Below is a small trained network, with its code and all its weights. Each question gives an input and a target symbol and asks what happens when units are switched off, that is, made to give their printed mean instead of their output.

import numpy as np


def w(rows, s, z=0):
    codes = np.array(rows[::2]) - 128.0
    scale = np.full(codes.shape[1], s)
    scale[-1] = z or s
    return codes * scale


def norm(h):
    return h / np.sqrt((h * h).mean(-1, keepdims=True) + 1e-5)


def softmax(a):
    e = np.exp(a - a.max(-1, keepdims=True))
    return e / e.sum(-1, keepdims=True)


def log_softmax(a):
    a = a - a.max(-1, keepdims=True)
    return a - np.log(np.exp(a).sum(-1, keepdims=True))


def net(x, mask):
    ids = ['ΓΔΞΨαβεηθλμπσφω'.index(c) for c in x.split()]
    T = len(ids)
    res = E[ids] + P[:T]
    u = 0
    for l in range(3):
        r = norm(res)
        for j in range(2):
            rows = slice(2 * j, 2 * j + 2)
            q, k, v = (r @ M[l][rows].T for M in (Q, K, V))
            z = softmax(np.where(np.tri(T) > 0, q @ k.T / 2**0.5, -1e9)) @ v
            o = O[l][rows]
            res = res + np.where(mask[u + j], z, o[:, -1]) @ o[:, :-1]
        u += 2
    return log_softmax(norm(res)[-1] @ U[:, :-1].T + U[:, -1])


Q, K, V, O = {}, {}, {}, {}
E = w([
[55,27,106,152,167,161],'Γ',
[87,58,171,217,156,130],'Δ',
[131,107,88,119,180,84],'Ξ',
[64,76,41,81,132,105],'Ψ',
[96,81,186,163,72,140],'α',
[149,81,178,160,153,91],'β',
[34,74,129,162,113,58],'ε',
[128,55,116,175,198,156],'η',
[68,33,102,66,63,178],'θ',
[133,2,154,140,132,178],'λ',
[135,40,103,117,158,185],'μ',
[176,61,144,82,128,152],'π',
[188,51,176,188,170,253],'σ',
[70,149,117,108,81,31],'φ',
[57,79,103,157,167,44],'ω',
],0.0092)
P = w([
[151,146,114,130,118,132],'0',
[129,172,155,101,152,130],'1',
[52,98,179,118,63,179],'2',
[74,99,179,129,85,212],'3',
[135,40,119,218,5,25],'4',
[82,99,152,130,124,218],'5',
],0.019)
Q[0] = w([
[138,205,142,198,138,56],'L0H1',
[96,209,135,74,254,197],'L0H1',
[104,53,106,193,122,138],'L0H2',
[14,184,199,114,196,216],'L0H2',
],0.0093)
K[0] = w([
[59,38,134,85,105,145],'L0H1',
[175,45,80,171,24,91],'L0H1',
[174,255,178,103,164,143],'L0H2',
[169,141,53,209,36,147],'L0H2',
],0.0082)
V[0] = w([
[64,74,116,84,92,190],'L0H1',
[172,137,87,78,178,168],'L0H1',
[201,131,216,216,110,205],'L0H2',
[34,94,95,195,253,152],'L0H2',
],0.012)
O[0] = w([
[219,69,134,62,102,121,142],'L0H1',
[106,80,54,206,145,233,120],'L0H1',
[72,120,39,35,122,103,175],'L0H2',
[107,80,139,151,250,77,253],'L0H2',
],0.011,0.005)
Q[1] = w([
[48,112,196,36,151,242],'L1H1',
[214,152,64,151,170,99],'L1H1',
[156,112,121,121,89,117],'L1H2',
[17,116,245,52,127,199],'L1H2',
],0.012)
K[1] = w([
[196,254,71,95,211,180],'L1H1',
[43,108,199,148,85,74],'L1H1',
[86,190,161,173,58,171],'L1H2',
[204,213,31,103,223,183],'L1H2',
],0.011)
V[1] = w([
[8,189,118,233,118,178],'L1H1',
[109,132,8,175,183,205],'L1H1',
[32,108,198,41,71,92],'L1H2',
[171,86,106,153,70,126],'L1H2',
],0.011)
O[1] = w([
[34,186,87,231,115,94,7],'L1H1',
[139,205,57,187,211,95,193],'L1H1',
[54,164,102,65,61,34,185],'L1H2',
[228,162,130,179,5,155,31],'L1H2',
],0.012,0.0015)
Q[2] = w([
[143,90,158,172,87,11],'L2H1',
[101,195,149,94,121,212],'L2H1',
[106,248,154,72,156,215],'L2H2',
[83,159,168,76,159,231],'L2H2',
],0.014)
K[2] = w([
[76,45,176,154,73,67],'L2H1',
[200,153,156,32,141,201],'L2H1',
[174,186,128,72,164,238],'L2H2',
[174,234,115,93,251,187],'L2H2',
],0.013)
V[2] = w([
[102,128,179,98,130,31],'L2H1',
[185,78,138,36,101,147],'L2H1',
[165,128,50,47,104,135],'L2H2',
[100,248,131,102,42,170],'L2H2',
],0.015)
O[2] = w([
[41,89,149,64,199,226,154],'L2H1',
[117,63,175,195,163,52,137],'L2H1',
[108,46,5,182,112,67,101],'L2H2',
[39,139,162,197,14,206,2],'L2H2',
],0.014,0.0083)
U = w([
[168,101,149,103,201,87,176],'Γ',
[2,128,119,49,194,129,90],'Δ',
[95,201,132,199,183,223,183],'Ξ',
[205,155,215,188,123,158,99],'Ψ',
[59,79,125,63,45,107,92],'α',
[16,212,103,85,122,183,143],'β',
[59,73,250,108,141,147,99],'ε',
[93,212,78,119,212,162,140],'η',
[173,59,174,141,56,108,66],'θ',
[78,56,99,210,134,31,1],'λ',
[186,196,81,179,130,72,89],'μ',
[115,151,89,230,46,111,102],'π',
[85,143,22,121,129,100,87],'σ',
[79,163,232,127,64,178,209],'φ',
[106,219,209,54,173,195,171],'ω',
],0.014,0.0038)

Each question gives the input, a string of symbols that net reads in full, and the target symbol t.
The units are the heads (2 rows each of Q, K, V and O). Each row of codes is followed by its name. A weight is (code - 128) times the scale printed after its matrix; where a second scale follows, it is the last column's (O and U).
mask holds one flag per head, layer by layer. A switched-off head (its flag False) gives its mean, the last column of its rows in O, instead of its output. The means were averaged over made-up inputs and are rounded, as every weight is.
A unit's drop is (log p(t) with every unit on - log p(t) with that unit switched off) / (log p(t) with every unit on - log p(t) with every unit switched off).
The circuit of an input: a set's keep is (log p(t) with only the set's units on - log p(t) with every unit switched off) / (log p(t) with every unit on - log p(t) with every unit switched off). Starting from all 6 units, units are removed one at a time, each time the one whose removal leaves the highest keep (on an exact tie, the one counted first), for as long as the keep stays at least 0.8.
circuit, biggest first: the units of the circuit, biggest drop first
unit that matters most: the unit with the biggest drop
heads that matter: for each layer, one digit per head in row order, 1 if its drop is at least 0.15 and else 0, layers parted by /
input Δ Γ θ σ ε, target Γ: unit that matters most -> L0H2
input ε Δ Γ, target ε: circuit, biggest first -> L0H1; L1H1; L2H1
input π Δ Δ σ, target π: heads that matter -> 01 / 00 / 00
input π μ π, target π: circuit, biggest first -> L0H2; L2H2
input σ Ψ Γ λ, target σ: circuit, biggest first -> L0H2; L2H2
input π π α ε π, target π: heads that matter -> 11 / 00 / 00
input η Δ η Γ σ λ, target η: circuit, biggest first -> L1H1; L2H1
input Ξ φ Ψ Γ Δ β, target Ξ: heads that matter -> 10 / 10 / 00
input Γ φ ω ω Ξ Δ, target Γ: circuit, biggest first -> L0H1; L2H2; L0H2
input Ψ β λ, target Ψ: circuit, biggest first -> L0H2; L1H2
input ε Ψ Ξ μ Δ Δ, target ε: heads that matter -> 11 / 10 / 10
input η α Γ Γ Δ α, target η: circuit, biggest first -> L1H1; L2H1
input Δ Ξ β π θ, target Ξ: circuit, biggest first -> L0H1; L1H1; L2H2
input ω Γ λ Γ, target ω: unit that matters most -> L0H2
input θ Γ Ξ π, target θ: circuit, biggest first -> L0H2; L2H1
input φ β Γ Ψ Δ, target β: circuit, biggest first -> L0H1; L2H1
input Ψ θ Δ ε Γ μ, target Ψ: circuit, biggest first -> L0H2; L2H1
input ω θ ε α σ Ξ, target ω: heads that matter -> 01 / 00 / 01
input Γ α ε π η, target α: heads that matter -> 00 / 01 / 00
input μ α π, target μ: unit that matters most -> L0H1
input ω π Γ θ π Γ, target ω: heads that matter -> 11 / 00 / 01
